Here is a tiny trained network, its code and every weight. The questions are about switching its units off for an input and a class, where a switched-off unit gives its printed mean instead of its output.

import numpy as np


def w(rows, s, z=0):
    codes = np.array(rows[::2]) - 128.0
    scale = np.full(codes.shape[1], s)
    scale[-1] = z or s
    return codes * scale


def f(y):
    return np.maximum(y, 0)


def log_softmax(a):
    a = a - a.max(-1, keepdims=True)
    return a - np.log(np.exp(a).sum(-1, keepdims=True))


def net(x, mask):
    res = np.array(x, float).reshape(1, 5) / 4 @ E
    y = f(res @ A[0][:, :-1].T + A[0][:, -1])
    res = res + np.where(mask, y, B[0][:, -1]) @ B[0][:, :-1]
    return log_softmax(res[-1] @ U[:, :-1].T + U[:, -1])


A, B = {}, {}
E = w([
[221,76,136,48,100,182,96,108],'x0',
[175,105,74,250,101,106,79,142],'x1',
[155,136,100,97,163,109,127,77],'x2',
[152,114,91,187,157,196,227,129],'x3',
[137,116,104,104,193,112,126,219],'x4',
],0.012)
A[0] = w([
[90,98,215,114,123,163,160,168,28],'n1',
[73,168,146,158,176,52,138,122,89],'n2',
[161,80,99,151,119,64,97,111,12],'n3',
[161,112,118,135,161,194,170,130,77],'n4',
[123,157,144,53,155,104,191,101,35],'n5',
[167,140,77,157,120,110,147,123,64],'n6',
[169,143,117,93,89,97,97,105,253],'n7',
[147,112,60,100,189,104,133,134,90],'n8',
[165,157,114,173,163,185,154,163,166],'n9',
[131,96,108,102,105,151,112,194,138],'n10',
[177,119,110,187,144,123,125,119,25],'n11',
[129,175,128,145,43,160,169,7,57],'n12',
[149,154,134,95,139,57,105,183,124],'n13',
[125,155,94,70,152,102,174,77,58],'n14',
[85,157,120,194,133,101,163,150,104],'n15',
[141,114,117,127,186,134,151,200,169],'n16',
[190,120,126,128,82,193,103,141,114],'n17',
[107,95,136,161,210,194,179,85,16],'n18',
[146,118,145,126,164,119,162,201,32],'n19',
],0.012,0.0026)
B[0] = w([
[132,168,82,103,88,57,213,199,209],'n1',
[200,122,174,16,209,138,156,103,239],'n2',
[194,195,99,133,30,93,152,242,200],'n3',
[109,192,185,151,148,194,46,110,206],'n4',
[177,137,79,117,94,102,137,229,248],'n5',
[166,149,174,112,94,121,119,210,178],'n6',
[127,158,173,129,202,150,92,112,238],'n7',
[41,69,92,211,146,80,161,66,190],'n8',
[61,165,131,96,112,173,51,135,209],'n9',
[134,70,102,141,185,91,174,68,199],'n10',
[113,112,84,59,49,157,136,189,193],'n11',
[69,48,96,138,124,22,135,76,254],'n12',
[2,83,130,135,108,187,31,104,227],'n13',
[158,198,93,118,47,68,172,189,207],'n14',
[198,87,119,55,203,138,158,136,229],'n15',
[134,102,82,180,24,157,151,30,218],'n16',
[189,92,89,91,201,139,175,118,228],'n17',
[106,176,187,139,106,206,44,109,206],'n18',
[85,43,174,179,91,80,143,92,190],'n19',
],0.0069,0.01)
U = w([
[136,170,52,115,64,91,191,247,82],'0',
[106,136,93,128,154,109,169,121,248],'1',
[49,58,72,146,131,74,175,37,77],'2',
[194,102,120,68,255,166,206,90,84],'3',
[64,197,188,117,131,160,50,113,105],'4',
],0.0097,0.013)

Each question gives the input, the list of numbers given to net, and the class t.
The units are the neurons (one row each of A and B). Each row of codes is followed by its name. A weight is (code - 128) times the scale printed after its matrix; where a second scale follows, it is the last column's (A, B and U).
mask holds one flag per neuron, in row order. A switched-off neuron (its flag False) gives its mean, the last column of its row in B, instead of its output. The means were averaged over made-up inputs and are rounded, as every weight is.
A unit's drop is (log p(t) with every unit on - log p(t) with that unit switched off) / (log p(t) with every unit on - log p(t) with every unit switched off).
The circuit of an input: a set's keep is (log p(t) with only the set's units on - log p(t) with every unit switched off) / (log p(t) with every unit on - log p(t) with every unit switched off). Starting from the 12 units with the biggest drops (on a tie, the unit counted first), units are removed one at a time, each time the one whose removal leaves the highest keep (on an exact tie, the one counted first), for as long as the keep stays at least 0.8.
circuit, biggest first: the units of the circuit, biggest drop first
most important unit: the unit with the biggest drop
top k neurons: the k neurons with the biggest drops, biggest first
drop when u is switched off: that unit's drop, to one decimal
input [5,4,-2,2,-4], class 3: most important unit => n17
input [-8,-3,-1,2,-7], class 3: circuit, biggest first => (n2; n15)
input [-7,-3,-3,-1,8], class 2: top 2 neurons => (n16; n19)
input [-8,-4,1,3,-1], class 3: top 2 neurons => (n2; n15)
input [4,-4,-1,-2,-1], class 0: top 2 neurons => (n2; n15)
input [-7,2,-5,1,-4], class 3: circuit, biggest first => (n15; n2)
input [3,-6,1,5,-4], class 0: circuit, biggest first => (n5; n14)
input [-1,-4,-6,8,-5], class 4: top 2 neurons => (n18; n4)
input [4,6,1,-3,0], class 0: top 2 neurons => (n3; n2)
input [6,-1,7,8,7], class 4: top 3 neurons => (n4; n18; n9)
input [-7,4,-2,-5,7], class 2: circuit, biggest first => (n13; n16)
input [-5,3,1,6,4], class 4: circuit, biggest first => (n9; n18)
input [7,-2,7,7,3], class 1: top 3 neurons => (n8; n2; n14)
input [-4,7,7,1,1], class 0: most important unit => n3
input [0,6,4,-7,2], class 4: top 2 neurons => (n13; n5)
input [5,5,-8,-7,-7], class 1: top 2 neurons => (n3; n17)
input [-8,5,3,4,7], class 3: top 2 neurons => (n15; n2)
input [3,-5,2,5,5], class 0: top 2 neurons => (n5; n14)
input [-4,-6,0,-6,-8], class 2: drop when n6 is switched off => 0.2
input [-5,-8,5,2,5], class 0: most important unit => n5
input [1,-3,0,0,0], class 0: drop when n10 is switched off => 0.1
input [-7,-4,1,-7,1], class 3: drop when n12 is switched off => 0.0
